Below is a small trained network, with its code and all its weights. Each question gives an input and a class and asks what happens when units are switched off, that is, made to give their printed mean instead of their output.

import numpy as np


def w(rows, s, z=0):
    codes = np.array(rows[::2]) - 128.0
    scale = np.full(codes.shape[1], s)
    scale[-1] = z or s
    return codes * scale


def f(y):
    return y / 2 * (1 + np.tanh(0.7978845608 * (y + 0.044715 * y**3)))


def log_softmax(a):
    a = a - a.max(-1, keepdims=True)
    return a - np.log(np.exp(a).sum(-1, keepdims=True))


def net(x, mask):
    res = np.array(x, float).reshape(1, 6) / 4 @ E
    y = f(res @ A[0][:, :-1].T + A[0][:, -1])
    res = res + np.where(mask, y, B[0][:, -1]) @ B[0][:, :-1]
    return log_softmax(res[-1] @ U[:, :-1].T + U[:, -1])


A, B = {}, {}
E = w([
[188,155,191,240,28,130,179,95,117,20,61],'x0',
[146,133,80,124,101,111,149,147,132,177,141],'x1',
[169,233,131,152,142,164,177,193,210,128,185],'x2',
[172,119,82,179,143,172,168,194,137,155,117],'x3',
[94,45,119,130,104,254,102,188,123,84,150],'x4',
[212,179,189,94,72,117,135,74,75,151,218],'x5',
],0.0083)
A[0] = w([
[72,99,89,175,122,152,151,201,174,67,52,144],'N1',
[110,187,188,140,163,89,132,84,178,77,82,130],'N2',
[215,230,195,173,79,100,189,88,144,99,131,166],'N3',
[138,228,125,123,168,81,165,122,166,148,132,198],'N4',
[117,157,185,84,92,188,100,149,151,105,211,119],'N5',
[91,95,140,91,112,68,70,1,90,117,106,253],'N6',
[140,187,102,83,174,107,151,161,159,202,195,90],'N7',
[43,90,151,119,149,142,62,129,145,95,136,155],'N8',
],0.0091,0.0034)
B[0] = w([
[60,97,85,167,147,136,115,196,171,152,174,219],'N1',
[139,79,158,164,117,145,171,138,97,114,172,174],'N2',
[224,170,149,121,11,143,154,138,115,50,111,248],'N3',
[136,99,136,83,152,191,119,145,91,87,98,196],'N4',
[112,146,144,184,95,87,176,114,131,142,183,181],'N5',
[111,155,178,120,135,84,171,87,64,167,171,226],'N6',
[90,129,73,86,160,126,52,168,173,144,93,200],'N7',
[120,110,122,74,173,139,120,131,72,126,80,182],'N8',
],0.012,0.013)
U = w([
[172,202,113,150,83,120,128,145,208,108,150,56],'0',
[193,113,211,140,60,146,205,79,54,79,136,228],'1',
[205,121,120,178,115,137,139,47,211,170,139,25],'2',
[82,106,83,218,107,116,153,166,190,148,175,185],'3',
[74,66,66,81,208,190,30,171,142,122,95,161],'4',
[69,152,143,81,169,2,116,12,101,202,123,102],'5',
[201,180,94,72,64,144,89,140,147,93,54,19],'6',
[144,151,144,169,133,101,85,6,225,89,39,2],'7',
],0.0083,0.0067)

Each question gives the input, the list of numbers given to net, and the class t.
The units are the neurons (one row each of A and B). Each row of codes is followed by its name. A weight is (code - 128) times the scale printed after its matrix; where a second scale follows, it is the last column's (A, B and U).
mask holds one flag per neuron, in row order. A switched-off neuron (its flag False) gives its mean, the last column of its row in B, instead of its output. The means were averaged over made-up inputs and are rounded, as every weight is.
A unit's drop is (log p(t) with every unit on - log p(t) with that unit switched off) / (log p(t) with every unit on - log p(t) with every unit switched off).
The circuit of an input: a set's keep is (log p(t) with only the set's units on - log p(t) with every unit switched off) / (log p(t) with every unit on - log p(t) with every unit switched off). Starting from all 8 units, units are removed one at a time, each time the one whose removal leaves the highest keep (on an exact tie, the one counted first), for as long as the keep stays at least 0.8.
units of the circuit, in order: the units of the circuit, biggest drop first
unit that matters most: the unit with the biggest drop
k most important neurons: the k neurons with the biggest drops, biggest first
drop when u is switched off: that unit's drop, to one decimal
input [8,-2,3,8,4,-6], class 3: units of the circuit, in order => [N1]
input [-1,-6,0,-8,7,6], class 5: units of the circuit, in order => [N3, N6]
input [-6,-7,8,3,-4,6], class 6: 3 most important neurons => [N3, N7, N1]
input [2,7,4,-5,4,-2], class 3: units of the circuit, in order => [N3, N4]
input [-2,6,5,-7,4,-1], class 4: 3 most important neurons => [N3, N6, N7]
input [-4,-6,6,0,6,5], class 3: units of the circuit, in order => [N5, N3]
input [3,-2,-5,0,-2,-4], class 5: units of the circuit, in order => [N3, N6]
input [7,5,-8,-4,8,-7], class 4: 2 most important neurons => [N8, N1]
input [3,-4,-3,3,-1,-6], class 4: 4 most important neurons => [N3, N5, N6, N8]
input [2,2,8,2,-1,7], class 6: 4 most important neurons => [N7, N6, N2, N4]
input [2,-5,3,-1,4,-3], class 3: 3 most important neurons => [N4, N7, N1]
input [-2,-8,-3,-5,-1,5], class 5: 3 most important neurons => [N3, N6, N4]
input [-5,7,7,8,8,0], class 4: 2 most important neurons => [N7, N3]
input [-5,-2,7,7,-4,4], class 4: units of the circuit, in order => [N7]
input [2,3,-5,4,-8,-6], class 5: 2 most important neurons => [N3, N6]
input [6,5,2,-4,5,-7], class 3: 3 most important neurons => [N4, N7, N1]
input [-1,8,-2,3,-4,4], class 6: 2 most important neurons => [N7, N1]
input [-2,-7,-5,-5,5,5], class 5: drop when N3 is switched off => 0.5
input [-2,6,-5,6,-8,-8], class 4: drop when N5 is switched off => 0.2
input [7,-3,1,5,6,-1], class 3: drop when N1 is switched off => 0.8
input [-7,3,-6,-7,2,-2], class 5: unit that matters most => N6
